Below are the code and all the weights of a small trained network. Each question names an input and a class and asks about switching units off, where a switched-off unit gives its printed mean instead of its output.

import numpy as np


def w(rows, s, z=0):
    codes = np.array(rows[::2]) - 128.0
    scale = np.full(codes.shape[1], s)
    scale[-1] = z or s
    return codes * scale


def f(y):
    return np.maximum(y, 0)


def log_softmax(a):
    a = a - a.max(-1, keepdims=True)
    return a - np.log(np.exp(a).sum(-1, keepdims=True))


def net(x, mask):
    res = np.array(x, float).reshape(1, 4) / 4 @ E
    y = f(res @ A[0][:, :-1].T + A[0][:, -1])
    res = res + np.where(mask, y, B[0][:, -1]) @ B[0][:, :-1]
    return log_softmax(res[-1] @ U[:, :-1].T + U[:, -1])


A, B = {}, {}
E = w([
[126,237,177,114,162,181],'x0',
[128,128,128,128,128,128],'x1',
[246,109,123,139,144,151],'x2',
[111,67,173,124,123,202],'x3',
],0.012)
A[0] = w([
[127,233,135,125,153,183,132],'neuron 1',
[245,138,120,140,136,145,82],'neuron 2',
[138,187,102,140,100,61,57],'neuron 3',
[130,150,138,137,135,139,149],'neuron 4',
[133,17,98,139,108,56,166],'neuron 5',
[65,127,148,113,98,128,42],'neuron 6',
[138,191,156,122,131,158,142],'neuron 7',
[124,86,113,131,142,78,174],'neuron 8',
[220,132,136,90,122,164,82],'neuron 9',
[113,102,171,172,165,168,48],'neuron 10',
[110,78,149,127,125,238,11],'neuron 11',
[146,166,133,114,130,56,2],'neuron 12',
[171,206,71,133,140,35,34],'neuron 13',
[5,154,123,123,135,116,69],'neuron 14',
[133,196,156,160,103,183,143],'neuron 15',
[122,132,130,191,158,104,112],'neuron 16',
[140,109,121,104,106,102,120],'neuron 17',
[98,70,152,125,111,231,44],'neuron 18',
[212,133,118,153,130,146,85],'neuron 19',
[143,157,157,126,142,144,134],'neuron 20',
[140,161,145,102,118,147,210],'neuron 21',
[44,156,108,127,127,107,114],'neuron 22',
[82,135,158,155,112,124,66],'neuron 23',
],0.016,0.0026)
B[0] = w([
[122,134,22,108,124,87,228],'neuron 1',
[121,90,168,218,145,172,218],'neuron 2',
[134,131,183,60,122,135,181],'neuron 3',
[131,125,99,117,142,132,153],'neuron 4',
[116,152,2,121,130,100,248],'neuron 5',
[136,126,145,172,147,156,178],'neuron 6',
[129,125,56,118,120,111,193],'neuron 7',
[149,129,74,117,134,115,180],'neuron 8',
[142,119,158,209,126,155,200],'neuron 9',
[112,136,158,85,124,117,169],'neuron 10',
[137,139,194,44,138,108,208],'neuron 11',
[137,137,165,71,121,126,164],'neuron 12',
[130,144,216,29,126,115,209],'neuron 13',
[148,88,164,232,130,161,223],'neuron 14',
[135,136,56,120,116,104,197],'neuron 15',
[117,146,140,120,95,122,140],'neuron 16',
[118,120,104,122,117,122,155],'neuron 17',
[135,164,188,43,109,109,214],'neuron 18',
[100,122,166,204,128,156,194],'neuron 19',
[101,118,90,119,124,118,168],'neuron 20',
[129,126,88,128,129,112,171],'neuron 21',
[114,119,164,201,142,168,198],'neuron 22',
[141,115,141,162,123,140,163],'neuron 23',
],0.025,0.015)
U = w([
[122,136,4,131,146,64,67],'0',
[129,100,157,222,168,145,219],'1',
[139,155,192,43,136,81,253],'2',
],0.014,0.00036)

Each question gives the input, the list of numbers given to net, and the class t.
The units are the neurons (one row each of A and B). Each row of codes is followed by its name. A weight is (code - 128) times the scale printed after its matrix; where a second scale follows, it is the last column's (A, B and U).
mask holds one flag per neuron, in row order. A switched-off neuron (its flag False) gives its mean, the last column of its row in B, instead of its output. The means were averaged over made-up inputs and are rounded, as every weight is.
A unit's drop is (log p(t) with every unit on - log p(t) with that unit switched off) / (log p(t) with every unit on - log p(t) with every unit switched off).
The circuit of an input: a set's keep is (log p(t) with only the set's units on - log p(t) with every unit switched off) / (log p(t) with every unit on - log p(t) with every unit switched off). Starting from the 12 units with the biggest drops (on a tie, the unit counted first), units are removed one at a time, each time the one whose removal leaves the highest keep (on an exact tie, the one counted first), for as long as the keep stays at least 0.8.
units of the circuit, in order: the units of the circuit, biggest drop first
top k neurons: the k neurons with the biggest drops, biggest first
drop when u is switched off: that unit's drop, to one decimal
input [-3,8,-4,4], class 1: units of the circuit, in order -> (neuron 1)
input [-5,-1,-7,8], class 2: top 4 neurons -> (neuron 18; neuron 11; neuron 2; neuron 9)
input [8,3,6,7], class 0: top 2 neurons -> (neuron 1; neuron 15)
input [1,-1,-2,-2], class 1: top 2 neurons -> (neuron 5; neuron 18)
input [-6,0,-8,-8], class 1: top 4 neurons -> (neuron 14; neuron 22; neuron 18; neuron 11)
input [3,3,4,-1], class 1: top 4 neurons -> (neuron 5; neuron 2; neuron 9; neuron 19)
input [8,-2,-2,8], class 0: top 4 neurons -> (neuron 1; neuron 15; neuron 7; neuron 13)
input [8,6,-8,4], class 0: top 3 neurons -> (neuron 1; neuron 15; neuron 7)
input [1,4,2,0], class 1: top 2 neurons -> (neuron 5; neuron 1)
input [-6,-5,-5,-8], class 2: top 2 neurons -> (neuron 13; neuron 3)
input [-6,3,-1,7], class 2: top 3 neurons -> (neuron 18; neuron 11; neuron 1)
input [7,-7,7,6], class 0: top 4 neurons -> (neuron 1; neuron 15; neuron 7; neuron 14)
input [-5,0,7,2], class 1: drop when neuron 2 is switched off -> 2.2
input [3,-7,-1,-6], class 2: units of the circuit, in order -> (neuron 13)
input [7,1,5,0], class 0: drop when neuron 1 is switched off -> 1.6
input [0,8,4,-6], class 2: drop when neuron 13 is switched off -> 1.5
input [8,3,-3,6], class 0: drop when neuron 1 is switched off -> 0.5
